Below is a small trained network, with its code and all its weights. Each question gives an input and a class and asks what happens when units are switched off, that is, made to give their printed mean instead of their output.

import numpy as np


def w(rows, s, z=0):
    codes = np.array(rows[::2]) - 128.0
    scale = np.full(codes.shape[1], s)
    scale[-1] = z or s
    return codes * scale


def f(y):
    return np.maximum(y, 0)


def log_softmax(a):
    a = a - a.max(-1, keepdims=True)
    return a - np.log(np.exp(a).sum(-1, keepdims=True))


def net(x, mask):
    res = np.array(x, float).reshape(1, 7) / 4 @ E
    y = f(res @ A[0][:, :-1].T + A[0][:, -1])
    res = res + np.where(mask, y, B[0][:, -1]) @ B[0][:, :-1]
    return log_softmax(res[-1] @ U[:, :-1].T + U[:, -1])


A, B = {}, {}
E = w([
[158,120,194,55,83,145,115],'x0',
[188,68,127,159,101,109,54],'x1',
[87,114,115,104,48,119,122],'x2',
[74,118,189,95,137,119,117],'x3',
[86,152,88,75,93,35,138],'x4',
[149,58,116,103,145,120,218],'x5',
[154,103,95,1,176,157,109],'x6',
],0.0098)
A[0] = w([
[140,51,94,113,68,81,102,141],'n1',
[72,226,91,151,58,21,99,173],'n2',
[67,153,225,254,80,136,144,209],'n3',
[148,160,184,88,143,57,150,162],'n4',
[98,112,59,131,131,95,239,149],'n5',
[126,121,86,195,213,175,166,255],'n6',
[127,145,183,142,210,223,96,180],'n7',
[146,76,141,83,140,129,152,174],'n8',
[149,139,83,251,237,153,76,229],'n9',
[103,123,132,85,75,12,83,180],'n10',
[203,73,138,123,98,124,121,110],'n11',
[191,140,147,83,144,196,153,92],'n12',
[116,130,233,154,152,134,39,28],'n13',
[112,84,88,130,136,119,222,161],'n14',
[149,181,70,200,191,119,179,208],'n15',
[156,86,127,119,126,210,124,65],'n16',
[88,58,78,119,172,95,197,96],'n17',
[199,55,123,197,77,112,118,154],'n18',
[164,92,94,193,65,182,95,199],'n19',
[118,118,72,80,122,89,181,137],'n20',
[83,115,90,126,147,77,211,135],'n21',
[145,62,72,47,167,107,114,76],'n22',
[188,106,149,125,116,184,137,53],'n23',
[143,4,128,83,79,111,124,172],'n24',
[229,113,75,233,115,99,83,215],'n25',
],0.0092,0.0036)
B[0] = w([
[116,123,169,194,139,193,102,196],'n1',
[31,117,1,138,80,193,55,247],'n2',
[159,221,90,156,41,45,143,255],'n3',
[163,171,106,123,108,177,109,180],'n4',
[91,144,117,152,101,130,238,211],'n5',
[159,142,129,53,133,70,157,224],'n6',
[96,133,86,80,121,34,154,214],'n7',
[171,168,145,116,152,103,129,185],'n8',
[155,144,141,46,165,93,152,251],'n9',
[111,102,115,145,170,214,108,227],'n10',
[151,123,164,152,131,128,76,177],'n11',
[142,138,76,104,68,80,94,188],'n12',
[100,134,116,142,120,94,208,182],'n13',
[126,143,172,116,128,114,182,196],'n14',
[170,205,126,86,80,119,154,217],'n15',
[105,149,111,154,95,84,74,168],'n16',
[106,106,142,152,148,117,162,191],'n17',
[182,143,164,126,140,150,74,207],'n18',
[157,182,103,140,89,159,35,208],'n19',
[125,141,121,159,112,177,174,199],'n20',
[104,138,123,137,95,141,174,196],'n21',
[144,141,190,169,126,114,140,207],'n22',
[131,139,108,155,96,117,78,164],'n23',
[200,157,171,177,147,140,125,213],'n24',
[195,162,139,74,132,129,74,242],'n25',
],0.0095,0.0099)
U = w([
[169,149,127,17,121,112,96,252],'0',
[98,54,172,57,223,44,112,9],'1',
[102,150,49,181,54,110,70,146],'2',
[167,112,220,213,132,161,66,67],'3',
[115,22,93,141,143,105,129,15],'4',
[23,63,80,129,138,217,95,176],'5',
[117,138,154,138,94,85,255,151],'6',
],0.0088,0.0028)

Each question gives the input, the list of numbers given to net, and the class t.
The units are the neurons (one row each of A and B). Each row of codes is followed by its name. A weight is (code - 128) times the scale printed after its matrix; where a second scale follows, it is the last column's (A, B and U).
mask holds one flag per neuron, in row order. A switched-off neuron (its flag False) gives its mean, the last column of its row in B, instead of its output. The means were averaged over made-up inputs and are rounded, as every weight is.
A unit's drop is (log p(t) with every unit on - log p(t) with that unit switched off) / (log p(t) with every unit on - log p(t) with every unit switched off).
The circuit of an input: a set's keep is (log p(t) with only the set's units on - log p(t) with every unit switched off) / (log p(t) with every unit on - log p(t) with every unit switched off). Starting from the 12 units with the biggest drops (on a tie, the unit counted first), units are removed one at a time, each time the one whose removal leaves the highest keep (on an exact tie, the one counted first), for as long as the keep stays at least 0.8.
units of the circuit, in order: the units of the circuit, biggest drop first
top k neurons: the k neurons with the biggest drops, biggest first
drop when u is switched off: that unit's drop, to one decimal
input [5,3,2,-1,8,-8,-2], class 5: top 2 neurons -> (n10 n2)
input [-1,-8,4,-8,4,-1,1], class 6: units of the circuit, in order -> (n5)
input [0,3,-7,7,-5,8,-8], class 0: units of the circuit, in order -> (n18 n9 n6)
input [-8,0,8,7,5,5,3], class 5: units of the circuit, in order -> (n10 n3)
input [1,1,-1,-7,-5,-5,-8], class 0: top 2 neurons -> (n9 n25)
input [-7,3,6,-7,-3,7,-3], class 0: top 3 neurons -> (n25 n19 n18)
input [7,-4,-8,8,8,0,-8], class 2: top 2 neurons -> (n3 n2)
input [6,6,1,2,-2,0,-7], class 3: top 2 neurons -> (n18 n2)
input [-8,4,6,5,-3,-3,4], class 0: top 2 neurons -> (n2 n9)
input [-7,-6,-1,-8,-4,-6,-7], class 0: top 2 neurons -> (n9 n6)
input [3,-7,6,2,5,-6,-1], class 5: drop when n10 is switched off -> 0.2
input [-2,4,-5,5,0,-2,-4], class 0: drop when n9 is switched off -> 0.3
input [6,6,-1,4,2,-3,1], class 3: drop when n8 is switched off -> 0.0
input [4,1,3,0,-3,-8,6], class 2: units of the circuit, in order -> (n9)
input [-2,-8,7,-5,3,-7,8], class 5: drop when n3 is switched off -> 0.1
